Below is a small trained network, with its code and all its weights. Each question gives an input and a target symbol and asks what happens when units are switched off, that is, made to give their printed mean instead of their output.

import numpy as np


def w(rows, s, z=0):
    codes = np.array(rows[::2]) - 128.0
    scale = np.full(codes.shape[1], s)
    scale[-1] = z or s
    return codes * scale


def norm(h):
    return h / np.sqrt((h * h).mean(-1, keepdims=True) + 1e-5)


def f(y):
    return y / 2 * (1 + np.tanh(0.7978845608 * (y + 0.044715 * y**3)))


def softmax(a):
    e = np.exp(a - a.max(-1, keepdims=True))
    return e / e.sum(-1, keepdims=True)


def log_softmax(a):
    a = a - a.max(-1, keepdims=True)
    return a - np.log(np.exp(a).sum(-1, keepdims=True))


def net(x, mask):
    ids = ['ΓΔΛΨΩαβεζηθμξπστ'.index(c) for c in x.split()]
    T = len(ids)
    res = E[ids] + P[:T]
    r = norm(res)
    for j in range(3):
        rows = slice(2 * j, 2 * j + 2)
        q, k, v = (r @ M[0][rows].T for M in (Q, K, V))
        z = softmax(np.where(np.tri(T) > 0, q @ k.T / 2**0.5, -1e9)) @ v
        o = O[0][rows]
        res = res + np.where(mask[j], z, o[:, -1]) @ o[:, :-1]
    y = f(norm(res) @ A[0][:, :-1].T + A[0][:, -1])
    res = res + np.where(mask[3:19], y, B[0][:, -1]) @ B[0][:, :-1]
    return log_softmax(norm(res)[-1] @ U[:, :-1].T + U[:, -1])


Q, K, V, O, A, B = {}, {}, {}, {}, {}, {}
E = w([
[75,170,125,47,128,129],'Γ',
[124,146,255,130,51,149],'Δ',
[118,135,126,40,141,100],'Λ',
[154,132,108,88,125,120],'Ψ',
[150,101,107,120,92,97],'Ω',
[128,108,126,72,131,97],'α',
[212,142,132,148,35,59],'β',
[84,110,104,127,79,97],'ε',
[130,158,117,44,122,116],'ζ',
[87,89,110,132,101,90],'η',
[119,105,110,92,146,106],'θ',
[139,118,118,86,135,114],'μ',
[152,162,120,56,120,122],'ξ',
[74,89,112,123,113,91],'π',
[143,96,120,90,125,91],'σ',
[154,117,111,88,97,99],'τ',
],0.019)
P = w([
[170,248,100,178,181,60],'0',
[111,124,153,105,119,99],'1',
[135,118,162,103,119,96],'2',
[141,118,162,99,116,95],'3',
[145,120,160,99,113,97],'4',
[150,125,164,89,110,97],'5',
[146,127,159,89,102,95],'6',
[150,129,157,90,96,93],'7',
[154,132,161,89,90,90],'8',
[159,139,165,89,88,85],'9',
],0.014)
Q[0] = w([
[117,132,131,135,118,116],'H1',
[134,154,143,122,128,95],'H1',
[117,162,89,129,136,76],'H2',
[115,106,71,170,179,147],'H2',
[98,92,16,108,227,206],'H3',
[2,178,207,53,17,9],'H3',
],0.019)
K[0] = w([
[136,148,135,141,127,130],'H1',
[140,177,169,164,129,114],'H1',
[92,126,137,142,133,121],'H2',
[123,81,195,101,137,154],'H2',
[136,99,66,135,250,167],'H3',
[208,149,252,158,94,213],'H3',
],0.024)
V[0] = w([
[155,120,99,157,93,189],'H1',
[121,164,3,137,195,63],'H1',
[97,153,106,247,133,169],'H2',
[108,192,164,115,47,165],'H2',
[166,214,133,182,149,148],'H3',
[128,120,193,158,107,220],'H3',
],0.032)
O[0] = w([
[141,78,171,157,98,124,4],'H1',
[251,193,134,81,202,100,181],'H1',
[101,98,125,152,150,10,87],'H2',
[105,181,158,41,90,132,126],'H2',
[123,154,198,137,188,118,178],'H3',
[211,110,172,111,181,104,143],'H3',
],0.019,0.011)
A[0] = w([
[144,87,85,89,151,119,24],'N1',
[83,183,70,125,220,155,9],'N2',
[52,131,49,70,208,142,177],'N3',
[113,146,110,189,5,98,96],'N4',
[156,151,46,137,77,103,181],'N5',
[122,85,120,127,159,141,168],'N6',
[90,158,135,135,141,43,176],'N7',
[154,145,100,154,111,206,216],'N8',
[105,101,130,96,145,117,119],'N9',
[85,66,125,108,76,118,153],'N10',
[102,166,30,93,173,127,169],'N11',
[105,124,182,157,182,101,77],'N12',
[150,149,120,95,92,171,198],'N13',
[137,112,110,158,116,79,146],'N14',
[40,66,39,119,91,143,245],'N15',
[142,105,125,205,174,135,2],'N16',
],0.024,0.0018)
B[0] = w([
[112,152,172,162,80,129,156],'N1',
[209,218,47,39,79,198,216],'N2',
[123,241,68,43,53,238,191],'N3',
[145,4,113,158,42,116,155],'N4',
[104,47,209,191,137,110,208],'N5',
[161,126,134,115,95,159,144],'N6',
[113,137,81,98,192,207,191],'N7',
[56,49,144,108,128,88,176],'N8',
[158,141,126,131,139,102,142],'N9',
[84,224,139,102,183,171,168],'N10',
[69,233,181,61,76,190,248],'N11',
[108,123,111,154,69,78,171],'N12',
[130,167,62,151,167,112,191],'N13',
[96,121,117,81,74,141,156],'N14',
[219,233,139,61,82,122,165],'N15',
[82,226,95,146,179,151,152],'N16',
],0.027,0.015)
U = w([
[146,201,88,65,150,144,150],'Γ',
[2,159,174,110,102,180,52],'Δ',
[86,38,105,123,62,158,253],'Λ',
[206,126,160,172,101,115,97],'Ψ',
[136,164,127,187,66,39,111],'Ω',
[109,70,116,142,172,176,152],'α',
[162,108,209,58,96,44,61],'β',
[95,93,95,40,134,37,92],'ε',
[107,67,126,68,178,143,83],'ζ',
[74,129,80,140,141,62,149],'η',
[122,147,102,206,132,138,84],'θ',
[164,150,147,199,147,144,97],'μ',
[174,69,124,56,184,142,76],'ξ',
[76,131,81,151,145,83,123],'π',
[109,116,124,198,167,194,112],'σ',
[205,68,175,129,134,182,113],'τ',
],0.015,0.0053)

Each question gives the input, a string of symbols that net reads in full, and the target symbol t.
The units are the heads (2 rows each of Q, K, V and O) and the neurons (one row each of A and B). Each row of codes is followed by its name. A weight is (code - 128) times the scale printed after its matrix; where a second scale follows, it is the last column's (O, A, B and U).
mask holds one flag per unit, heads first, then neurons. A switched-off unit (its flag False) gives its mean, the last column of its rows in O or B, instead of its output. The means were averaged over made-up inputs and are rounded, as every weight is.
A unit's drop is (log p(t) with every unit on - log p(t) with that unit switched off) / (log p(t) with every unit on - log p(t) with every unit switched off).
The circuit of an input: a set's keep is (log p(t) with only the set's units on - log p(t) with every unit switched off) / (log p(t) with every unit on - log p(t) with every unit switched off). Starting from the 12 units with the biggest drops (on a tie, the unit counted first), units are removed one at a time, each time the one whose removal leaves the highest keep (on an exact tie, the one counted first), for as long as the keep stays at least 0.8.
units of the circuit, in order: the units of the circuit, biggest drop first
k most important neurons: the k neurons with the biggest drops, biggest first
which heads matter: for each layer, one digit per head in row order, 1 if its drop is at least 0.15 and else 0, layers parted by /
drop when u is switched off: that unit's drop, to one decimal
input μ β β η β Γ β Δ, target μ: most important neuron	N16
input β σ β β π τ ζ τ Δ, target β: which heads matter	001
input Ω ε ε ε Ω μ τ Δ, target Ω: which heads matter	111
input σ β ξ Δ Λ η β, target σ: which heads matter	111
input Δ ε θ τ τ Λ, target Δ: which heads matter	101
input β Ψ β β π Ω Δ η Ψ Δ, target Δ: 3 most important neurons	N10, N5, N2
input Ω β τ Δ μ, target Ω: which heads matter	111
input τ ε ξ β β Ω θ Δ, target τ: units of the circuit, in order	H3, N11, H1, N3
input ξ β Δ ε ε, target ξ: 2 most important neurons	N11, N3
input σ Ω π β τ Δ Ω ε σ Ω, target σ: 2 most important neurons	N16, N11
input Ω β Δ Ω Ψ β, target Ω: 3 most important neurons	N11, N2, N16
input β τ ξ π μ π β Δ Ω, target β: 3 most important neurons	N2, N11, N3
input μ Ω Ω β π β Ω Δ, target μ: 4 most important neurons	N16, N11, N2, N3
input Δ Ω μ, target Δ: units of the circuit, in order	H1
input ζ η β τ Δ Ψ η π β θ, target ζ: 4 most important neurons	N11, N2, N8, N3
input τ Δ ε, target τ: 3 most important neurons	N11, N2, N3
input ξ Δ θ α η ξ μ, target ξ: 4 most important neurons	N11, N3, N2, N5
input τ ξ τ Λ ε Δ β Ω, target τ: 3 most important neurons	N11, N2, N3
input θ β ε β Ψ Ω β β Δ Ω, target θ: 2 most important neurons	N16, N11
input σ ξ η θ ζ τ Γ τ Δ, target σ: 4 most important neurons	N16, N11, N2, N3
input Δ μ μ τ Ψ Δ, target Δ: 3 most important neurons	N10, N2, N8
input Ω α σ β ε Ω ε Δ μ η, target Ω: 4 most important neurons	N11, N2, N12, N3
input η Δ β η, target η: drop when H1 is switched off	0.2
input η Δ Λ Ω, target η: drop when N11 is switched off	0.3
input Δ β Ψ β π β Γ η, target Δ: drop when N2 is switched off	0.1
input β Ω β Δ ζ ε, target β: drop when N4 is switched off	0.0
